arr = [121 135 151 130 138 119 138 125 141 126 131 122 130]
The entry just right of 119 is 138
The entry just left of 131 -> 126
Read off the entry just left of the smallest entry.
A: 138

Read these off the matrix that follows.
1) The entry just left of the largest entry?
2) The entry just right of 127?
3) The entry just right of the largest entry?
4) The entry just left of 108?
5) The entry just right of 126?
[[122, 110, 141, 124, 126, 134, 102, 119], [133, 145, 108, 124, 122, 129, 128, 119], [122, 127, 153, 124, 122, 134, 102, 119]]
1) 127
2) 153
3) 124
4) 145
5) 134

W =
[[131 142 128 123 131 134 118]
 [125 109 124 129 131 128 155]
 [129 141 126 132 135 127 117]
 [108 156 127 141 126 127 117]
 [121 138 128 128 133 129 119]]
Counting starts at 0.
The entry at row 0, column 2 is 128
The largest entry -> 156
The entry in row 1 and column 0 is 125
What is the bottom entry of the column that holds the largest entry?
Answer: 138
What is the entry just left of 138?
Answer: 121
The entry in row 2 and column 0 -> 129
What is the entry in row 0 and column 0?
Answer: 131
What is the entry directly above the largest entry?
Answer: 141
What is the entry directly below 118?
Answer: 155
The entry in row 0 and column 1: 142

[[141 141 117 117 144 117 117 143 117 117 143 142 141]
 [132 132 126 125 133 126 125 132 126 125 133 132 132]
 [132 132 125 125 132 125 125 132 125 125 133 132 132]
 [120 120 151 150 118 152 150 120 151 150 118 120 121]
 [141 141 115 115 144 115 115 142 115 115 143 142 141]
 [135 135 129 129 136 130 128 136 129 129 135 135 135]
 [138 138 121 121 140 121 121 139 121 121 139 138 138]
 [135 134 128 127 136 128 127 135 128 127 135 135 134]
 [130 129 135 135 130 136 134 130 135 135 129 130 130]
 [130 129 137 136 129 137 135 130 136 136 129 130 129]
 [135 134 121 121 135 121 121 135 121 121 135 135 134]
 [133 133 131 130 134 131 130 134 130 130 133 133 133]
 [144 144 111 112 147 111 111 145 111 111 146 144 143]]
Rows and columns are numbered from 0.
The entry at row 0, column 0 -> 141
The entry in row 2 and column 0 -> 132
The maximum -> 152
The bottom entry of the column that holds the largest entry is 111
What is the entry in the top-right corner? 141
What is the entry at row 1, column 1? 132
What is the entry at row 0, column 1? 141
The entry at the centre -> 121
What is the entry directly below the largest entry? 115
The entry in row 2 and column 2 -> 125
The entry just left of the largest entry: 118
The bottom-left entry is 144
What is the entry in row 1 and column 0? 132
What is the entry in the bottom-right corner? 143
The entry just right of the largest entry -> 150
What is the entry at row 2, column 1? 132
What is the top entry of the column that holds the largest entry? 117
The entry in row 0 and column 2 -> 117
The entry directly below the centre entry -> 127

m =
[[143 145 115 120 130 133 123 130 135 124 105 138 121 126 142 110]
 [134 144 127 127 122 136 111 150 119 119 119 139 123 132 126 128]
 [158 140 115 118 132 141 117 134 130 128 125 134 122 122 138 114]
 [117 132 130 137 135 136 138 123 131 130 103 126 136 140 132 143]
 [132 112 125 141 141 125 117 146 122 132 137 130 123 127 122 126]
 [121 105 121 133 134 112 145 110 139 133 131 124 134 125 134 115]
 [132 112 124 142 140 125 117 146 122 131 137 130 123 127 122 126]
 [136 113 120 145 131 127 129 137 122 123 115 141 148 146 131 126]
 [112 140 136 131 126 115 136 113 135 127 105 126 121 132 126 128]
 [128 119 135 150 125 104 123 132 120 121 117 139 129 142 115 120]]
Which number is the entry directly below the smallest entry? 137
The top-right entry -> 110
The bottom entry of the column that holds the smallest entry is 117
The first entry in reading order is 143
Which number is the third entry on the main diagonal? 115
The last entry, reading row by row: 120
The smallest entry in the last row is 104
The fifth entry from the end, reading row by row is 139
The last entry in the row that holds the largest entry: 114
The top entry of the column that holds the smallest entry is 105
The 5th entry in reading order: 130
The second entry from the end, reading row by row: 115
Which number is the bottom-left entry? 128
Which number is the 3rd entry on the diagonal from the top-right corner? 122
Which number is the last entry in the row that holds the smallest entry? 143
Which number is the entry directly above 111? 123
Which number is the largest entry in the first column? 158
Which number is the entry directly above the smallest entry? 125
Which number is the second entry on the diagonal from the top-right corner? 126
Which number is the third-last entry, reading row by row? 142
Which number is the 2nd entry on the main diagonal? 144
The entry just right of the smallest entry is 126
The first entry in the row that holds the smallest entry: 117
Which number is the fourth entry in reading order? 120
Which number is the entry directly above the largest entry? 134
The minimum is 103
